Rows, each with roughly how far along a hidden order it lies (0 to 10):
[  0   3  -6  -1  -8   0  -5  -2  -3   2  -2   7  44  -8   3  -7  -6   4
  -9  -9  -2  23   3 -19  10   1  -4  -9 -12  -9  -3  -4  -4 -28   4  -8
   5   6   7  -3  15  20 -10  -1   7  -1 -27  -1  12  30  -3  -2 -18   3
 -20   4  -2  -1   2   6   1   3  -1   7   4   6] : 5
[ -1 -15   9   2 -15  12  -2  -2 -16   1  -3   3 -31   0 -26 -15   1   1
  -1   8  10   1  -2   9  38   1   7  -2  -7   2  -7  -6   2  53   2  -7
   0  -3   3   0  13 -19   5  25  17  -4  -1   9   2  13 -26  14   0   6
  -1  -3  -4   3   6 -16   5  -3  -5  -2  -4   7] : 1
[  4  -7   4   2   1   3   0   0 -12   1   8   9 -14  -2  12  -2  -4  13
   2  -4  -1  22   4 -15 -14   0  -5  11 -16  -9   3  -2  -3  47  -1  13
  -2   5  18   0  -9   8   5  -5  -4  -4 -17  -6  13  22   0  15 -16   3
 -14   0   0   6   5  -4   0  -6   5   1  -3  -1] : 8
[  0 -11  13   2 -14  16   2  -1 -14  -1  -3   5 -21   3 -29 -14   4  -4
  -3   3  11   0  -2   7  34  -1   0  -1 -10   4  -7  -8   2  60   2  -9
   2  -7  -6  -1  23 -20   0  28  20  -6   2   5   3   9 -20   8  -6  11
   2  -2  -3   4   5 -18   6   1  -6  -5 -10   8] : 0
[ -1 -14   6   1 -13  12  -5  -2 -15   2  -4   0 -20  -1 -27 -13   1   1
   0   6  10   5   2   9  29   1   9  -1  -4   0  -8  -6  -1  57   2  -6
   0   3   3   0   6 -13   5  26  13  -2  -4  15   4  19 -20  15  -3   6
  -1  -1  -4   1   7 -14   3  -5  -6  -3  -4   3] : 1
[  4   1   1   0  -4   8   4   0  -3  -1   9   6  20  -4  16  -3  -2   9
  -6 -17   0  29   4 -23 -21  -2 -14   2 -22  -9   3  -3  -3  31   1   5
   1  -1   6  -1   7  13  -3  -1   2  -9 -21 -12  12  14   6   1 -22   7
 -18   1   0   4   4  -2   1   0   3   3  -7   2] : 7
[ -1   2  -7   0  -8   0  -7  -2  -6   2  -3   4  38  -9   2  -6  -6   4
  -9  -8  -1  20   2 -24  12   3  -3  -8  -7  -7  -3  -3  -3 -21   4 -10
   5   7   8  -3  12  19  -9   0   9   1 -22   1  10  25  -6  -1 -13   2
 -17   4  -2  -1   2   5   2   1   0   6   5   6] : 4
[  3   5   1   0  -5   8   3  -1  -3  -2   9   4  20  -8  19  -4  -3   9
 -12 -17  -1  32   2 -30 -18   0 -16  -1 -23  -9   3  -1  -2  11   3  -3
   3  -5   3  -2  16  12  -9   0   4  -7 -19 -18  11   7  -4  -5 -22   4
 -20   1  -1   3   5  -1   2   2   4   5  -5   8] : 7
[  2   1  -2   1  -7   0  -1  -1  -3   1   6   9  17  -7  14  -6  -6  10
  -3 -10  -1  29   3 -26  -2   0  -6  -5 -20  -9   1  -3  -3  -4   2   0
   2   0  14  -1  10  15  -4  -8   2  -7 -21  -8  13  24  -5   1 -18   2
 -19   2   0   2   3   3   1   0   3   7   3   5] : 6
[  3   0  -2   0  -7   3   1  -1  -4   0   7   8  16  -6  13  -3  -4  10
  -2 -13  -1  29   4 -24  -9  -2  -8  -1 -19 -10   2  -4  -3  19   1   4
   1   0  11   0   6  17  -2  -2   0  -6 -22  -9  12  23   0   4 -20   4
 -19   1   0   3   3   1   0   0   3   5   0   3] : 7
[  4  -2   4   1  -1   7   2   0  -7   0   9   6   3  -3  14  -2  -2  12
  -2 -12   0  34   4 -17 -20  -2 -11   8 -20  -8   3  -3  -4  47   1  11
   0   1  13   0  -1   9   0  -2  -2  -7 -18  -9  12  19   1   8 -18   5
 -14   0   0   5   4  -4   1  -3   5   1  -7   0] : 8
[ -1   2  -8  -1  -8   1  -8  -2  -5   3  -4   4  42  -7  -4  -7  -6   3
  -8  -9  -1  19   3 -75  12   2   0  -9  -6 -10  -5  -5  -4 -15   4  -9
   4   9   7  -3  12  21  -8   1   9   1 -22   4  12  31   0   1 -16   4
 -15   4  -2  -1   2   5   1   1  -1   5   3   4] : 4
[  0 -13   6   0 -12  14  -4  -1 -14   1  -2  -3 -16  -2 -25 -12   1   0
  -5   2   9   7   1   4  22   2   5  -2  -5  -1  -7  -4  -1  55   3  -9
   1   2  -2  -1  15 -12   3  27  15  -2  -4  11   3  13 -21  13  -4   9
  -3  -1  -4   2   7 -16   4  -4  -5  -3  -6   5] : 1
[ -1   0  -8  -2  -8   7  -9  -1  -8   3  -6  -2  44  -7 -11  -7  -3   0
 -11  -9   2  16   4 -14   3   2  -1  -7  -4  -9  -6  -4  -5   4   5 -13
   4  11   1  -3   9  14  -7  10   9   2 -25   9   8  25  -3   2 -17   6
 -13   4  -2  -2   4  -1   2   0  -3   3  -2   3] : 3
[ -1  -2  -4  -1  -9  10  -8  -1 -11   2  -6  -6  24  -6 -16  -9  -1   2
 -10  -5   5  11   3  -7   6   3   3  -5  -2  -6  -7  -2  -4  26   5 -11
   2  10  -1  -3   7   6  -4  15  13   1 -16  11   6  19 -10   7 -11   6
  -9   2  -3  -1   6  -6   3  -3  -3   0  -4   3] : 3
[ -1  -5  -6  -1  -9   5 -10  -1 -10   4  -6  -2  23  -5 -16  -7  -1   1
  -7  -4   4  11   4 -10  10   3   7  -5   0  -8  -7  -4  -5  18   4  -8
   3  12   4  -2   3  10  -2  11  10   1 -22  12   7  30  -6   9  -9   6
 -10   3  -3  -1   5  -3   1  -3  -4   2   0   2] : 3
[ -1   0  -9   0  -8   1  -9  -2  -7   3  -4   2  29  -9  -2  -9  -7   6
  -8  -4   0  19   2 -22  12   3   1  -7  -5  -8  -4  -3  -3 -22   4 -10
   4   9  10  -3   9  15  -7   2  13   2 -20   4  12  29  -7   2 -11   1
 -15   3  -2  -2   4   4   1   0  -1   6   7   7] : 4
[  0   6  -6  -1  -7   6  -4  -1  -4   0  -2   3  50  -8   5  -8  -5   3
 -17 -14  -3  23   2 -27   1   2 -11  -8 -10  -7  -2  -3  -2 -22   6 -14
   6   4   0  -4  21  17 -14   3  14  -1 -17  -5   9  21  -8  -8 -19   5
 -18   4  -2  -1   4   4   3   4   1   5  -1   7] : 4
[  0 -12  13   1 -16  16   2  -1 -13   0  -5   7 -17   5 -30 -12   5  -6
  -1   1  12  15  -1  11  35  -2  -2  -1  -9   3  -8 -10   1  62   2  -6
   2  -5  -6   0  24 -17   1  28  16  -6  -3   7   1  18 -15   9 -10  12
   2  -1  -3   3   4 -17   5   2  -7  -6 -13   5] : 0
[ -1 -10   6   0 -11  16  -3  -1 -14   0  -3  -6  -8  -2 -24 -13   2  -1
  -9   0   9   4   1   3  17   2   1  -2  -6   0  -6  -4  -1  56   4 -10
   1   0  -6  -1  11 -14   0  27  14  -3   0   7   4   6 -24  10  -7  10
  -5  -2  -4   1   7 -14   4  -3  -5  -2  -9   5] : 1
[  0   1  -7   0 -10  -3  -6  -2  -4   3  -1  11  35  -6   3  -7  -6   5
  -1  -8  -2  23   4 -24  12   0   0  -9 -12 -11  -3  -8  -4 -29   3  -3
   3   7  14  -2  11  25  -5  -3   2  -3 -28   2  13  42   2   2 -17   2
 -16   4  -1   0   1   8   0   2   0   8   8   3] : 5
[  1   4  -4   0  -8   3   0  -1  -2   0   4   7  33  -8  13  -6  -5   8
  -8 -14  -2  29   3 -29  -2   0 -10  -7 -19  -9   1  -4  -2  -9   3  -5
   4  -1   8  -2  16  16  -9  -1   6  -6 -20 -10  11  18  -6  -5 -24   3
 -20   2  -1   1   3   7   1   3   2   7   0   6] : 6
[ -1  -6  -3  -1  -9  11  -8  -1  -9   2  -5  -6  15  -4 -19  -9   0  -2
  -8  -3   6   8   4  -2   9   2   5  -5  -2  -5  -7  -3  -4  35   4 -10
   2   9  -1  -1   6   3  -1  19  12   0 -13  13   5  18 -13   9 -10   8
  -8   1  -3  -1   5  -8   2  -4  -5  -1  -6   3] : 2
[  2  -4  15   5  13   9   2  -1  -7   0   0   8 -14   5   6  -3  -5   1
 -15  -1  -8   8  -2  -3  -4   0 -24  21  -6   1   5   2  -1  69   0   7
   1  11  23  -3  -2   7 -10 -14   5   7  -2  -3  11  15 -13   3 -17   8
 -15   0   0   8   8  -8   4  -3  10  -6 -15   2] : 10
[  4  -4   2   1  -1   4   1   0  -7   0   9   7  -1  -4  12  -2  -3  12
   1 -10   0  26   4 -16 -15  -1  -5   7 -17 -11   2  -4  -3  35   0  10
  -2   2  16   0  -2  11   3  -3  -2  -6 -18  -8  12  19   1  10 -17   5
 -17   0   0   5   5  -2   0  -4   0   3  -4   0] : 8
[  0   4  -8  -1  -9   0  -4  -1  -2   3  -2  10  45  -6   2  -6  -5   3
  -5 -12  -2  24   4 -25   9   0  -4 -10 -13  -9  -4  -7  -4 -21   4  -6
   5   6  11  -2  14  25  -8  -1   3  -2 -27   2  13  39   4  -2 -19   5
 -15   5  -1  -1   1   7   0   4  -1   6   3   4] : 5
[ -1  -1  -5  -1  -7  10  -8  -1  -9   2  -4  -6  32  -7 -12  -8  -2   6
 -15  -7   3  14   4 -10   4   3  -1  -5  -5  -7  -5  -2  -3  16   5 -14
   4   8  -3  -3   9   8  -7  17  14   1 -15   7   7  14 -11   3 -13   7
 -12   2  -3  -1   5  -5   3  -1  -4   2  -4   4] : 3
[  0   4  -4   0  -8   2  -3  -2  -6   1   2   7  30  -9  12  -9  -8   9
 -10 -10  -3  28   1 -29   6   2  -8  -7 -15  -8   0  -2  -1 -25   4  -9
   5   1  11  -3  17  14 -11  -2  10  -3 -15  -9  10  17 -10  -5 -19   1
 -21   3  -1  -1   3   6   2   2   2   9   6   9] : 5
[  2   2  -2   1  -5  -1   0  -1  -4   0   7   8  16  -7  15  -6  -5  11
  -6 -11  -2  29   3 -26  -3   0  -8  -3 -19  -9   1  -3  -2   0   2   0
   2  -2  12  -1  10  12  -4  -1   3  -6 -17 -10  14  23  -6   1 -18   2
 -18   1  -1   2   4   2   1   1   3   7   2   5] : 6
[  3  -4   0   2  -2   0  -1  -1  -7   1  10   7  -9  -6  17  -4  -6  16
   0  -4  -1  28   1 -20  -6   0  -3   4 -17 -10   3  -2  -3  20   0   7
  -1   1  20   0  -2   9   2  -4   0  -6 -16 -10  12  16  -7  11 -13   0
 -18   0  -1   3   7   1   1  -4   5   6   4   3] : 7
[  4  -6   9   3   7   8   1   0 -10   0   6   7 -18   1  13  -2  -5  11
  -5  -4  -3  19   1 -11 -20   0 -13  18 -11  -4   4   0  -4  63  -2  11
  -2   6  21  -1  -8   6   0  -8   1   0 -11  -7  11  16  -3  12 -16   6
 -18  -1   0   7   7  -6   2  -6   8  -2  -8   0] : 9
[  0  -6   0  -1 -11  14  -5   0 -11   1  -5  -6  16  -2 -23  -9   3  -3
  -9  -7   7   7   6   1   5   1   3  -3  -6  -4  -9  -5  -4  50   4 -10
   2   7  -7  -1   8   1  -2  22  12  -1 -11  13   5  14 -12   8 -11  11
  -4   1  -3   0   5 -11   3  -2  -5  -3 -10   2] : 2
[ -1   2  -6  -1  -7   9  -7  -1  -7   1  -4  -4  39  -7  -5  -8  -3   2
 -15 -11   2  15   3 -18   1   3  -5  -7  -5  -7  -5  -1  -4   1   5 -14
   5   7   0  -4  13  13 -10   9  14   1 -16   3   8  16  -8  -2 -15   7
 -15   3  -3  -1   5   1   2   1  -2   3  -2   5] : 3
[  0   2  -6   0  -8  -2  -6  -2  -5   2   0   8  30  -9   8  -8  -9   8
  -6 -10  -3  25   1 -26  12   2  -2  -9 -13  -8  -2  -3  -2 -27   3  -8
   4   3  14  -3  13  17  -8  -3   8  -2 -21  -4  12  37  -7   0 -15   1
 -17   3  -2   0   2   8   1   2   2   9   8   7] : 5
[  0   3  -4   0  -8  -1  -3  -2  -4   1   1   7  34 -10  11  -6  -6   7
  -9 -10  -3  28   2 -30   6   1  -9  -8 -14  -7  -1  -4  -2 -24   3  -8
   4   3  10  -3  16  19 -10  -2   9  -3 -20  -7  12  24  -6  -5 -17   1
 -20   3  -2   0   3   6   2   3   2   7   5   7] : 5
[  0 -12  11   1 -13  16   0  -2 -15   0  -2   0 -25   0 -25 -14   2   0
  -6   4  10   3  -2   7  31   1   0   0  -8   2  -6  -4   2  59   3 -10
   1  -4  -3  -1  17 -21   0  27  22  -4   2   5   2   6 -27  10  -3   8
  -3  -3  -4   2   7 -17   5  -2  -5  -3  -7   7] : 1
[  4   0   2   1  -3   5   2   0  -5   0   9   6   9  -2  17  -4  -2  12
  -3 -13  -1  30   4 -22 -19  -1 -11   3 -20  -9   3  -3  -3  31   1   6
   0  -1  10   0   5  12  -3  -2   1  -8 -19 -11  12  15  -2   5 -18   5
 -18   0   0   4   5  -2   1  -2   4   6  -4   3] : 7
[  4  -7   6   3   3   4   0   0 -10   1   8   9 -18  -1  14  -1  -5  13
   1  -3  -2  21   4 -17 -15  -1  -6  12 -14  -6   3  -2  -3  57  -1  12
  -3   5  23   0  -9   7   5  -6  -3  -3 -17  -5  13  23   1  14 -16   4
 -15   0   0   6   6  -5   1  -6   6   0  -4  -1] : 8
[  3  -1  15   4  12  16   3   0  -8  -2   2   8  -2   6   7  -3  -3  -1
 -18  -7  -6  12  -1  -6 -13  -1 -28  22  -9   0   5   1  -1  73   0   8
   1   9  17  -4   1   5 -11 -12   3   4  -5  -6  10  11  -6  -1 -22  10
 -16   0   0   8   7 -10   4  -1  10  -7 -17   1] : 10
[  0  -7   4  -1 -10  18  -5  -1 -12   0  -3  -7   3  -2 -23 -11   2  -1
 -11  -4   9   4   2   3   8   2  -1  -2  -6  -2  -7  -4  -2  57   5 -12
   3   2  -7  -2  13  -7   1  26  16  -2  -4   8   1   6 -20   7 -10  10
  -6   0  -4   1   8 -13   4  -2  -5  -3 -10   4] : 2
[ -1   0  -8   0  -9  -3  -9  -2  -5   4  -4   8  37  -7  -2  -7  -6   1
  -3  -5  -1  20   3 -23  15   2   3  -9  -4  -9  -6  -5  -5 -44   4  -7
   3  11  12  -3   7  23  -6   0   5   1 -26   7  12  41   1   3 -15   3
 -15   4  -2  -1   1   7   0   1  -2   7   7   4] : 4
[ -1   5  -7  -1  -7   4  -5  -1  -4   1  -4   3  43  -8   3  -7  -6   4
 -13 -12  -1  22   2 -28   4   2  -8  -8 -10  -7  -3  -3  -3 -18   5 -11
   6   5   3  -4  17  18 -12   1  11   0 -20  -2  10  22  -7  -6 -17   4
 -17   4  -2  -1   3   5   2   3   0   5   2   7] : 4
[  0 -13  14   2 -15  14   3  -1 -12   1  -4  11 -23   3 -31 -14   4  -4
   2   6  11   0  -3   9  40  -1  -4  -1  -9   4  -9 -11   3  51   2  -8
   2  -8  -2   0  26 -18   1  25  21  -7  -4   3   3  13 -14   9  -7  10
   4  -1  -3   4   2 -17   5   2  -8  -5 -10   7] : 0
[  4  -3   2   1  -1   5   2   0  -6   0   9   7   1  -2  15  -2  -3  12
  -1  -9   0  27   4 -17 -19  -1  -7   2 -22  -9   3  -3  -3  40   0   9
  -1   2  14   0  -1  11   2  -2  -2  -7 -18  -8  12  17   0   9 -19   2
 -17   0   0   5   4  -2   1  -3   5   2  -5   2] : 8
[ -1   0  -7  -1  -9   5 -10  -1  -7   3  -5  -1  34  -7 -12  -9  -4   1
 -10  -6   2  13   4 -13   8   3   3  -7  -2  -9  -6  -3  -4   2   4 -12
   4  11   4  -3   7  15  -5   8  10   2 -19   9   9  27  -5   4 -13   6
 -12   4  -3  -1   4   0   1  -1  -3   3   0   3] : 3
[  4  -5   4   1   1   5   2   1  -7   1   8   9  -3  -1  10  -2  -2  11
   1 -10   0  23   5 -16 -20  -3  -8  11 -16 -14   2  -4  -4  57  -1  13
  -2   5  17   0  -6  13   3  -2  -8  -6 -22  -5  12  23   6  12 -19   7
 -15   0   0   6   4  -5   0  -4   5   0  -7  -2] : 8
[  0   6  -3  -1  -6   5  -3  -1  -3   0  -1   4  53  -8   6  -7  -5   4
 -16 -18  -1  24   2 -30   1   1 -12  -7 -14  -7  -1  -3  -2 -26   5 -13
   6   3   2  -4  22  20 -15   1  11  -1 -12  -7  10  16  -7  -9 -24   5
 -19   4  -1   0   3   4   3   4   1   6   0   8] : 5
[  0   3  -8  -3 -10  12  -6   1  -2   3  -9   1  66  -1 -20  -4   3  -9
  -7 -18   4  14   8 -12  -4  -2  -3  -8  -5 -10 -10  -9  -8  17   5  -7
   5  13  -6  -2  12  29  -8  13   4  -1 -32  15  10  37  12   0 -23  15
 -11   6  -2  -1   0   0   0   3  -5  -1 -13  -3] : 3
[  4  -5   4   2   2   5   1   0  -8   1   7   8  -6   0  11  -2  -3  11
   1  -7   0  23   4 -12 -19  -2  -7  10 -15  -8   2  -3  -4  55  -1  12
  -2   3  19   0  -8   8   4  -5  -4  -4 -18  -6  12  22   7  13 -19   7
 -15   0   0   6   5  -5   0  -5   5   0  -6  -1] : 8
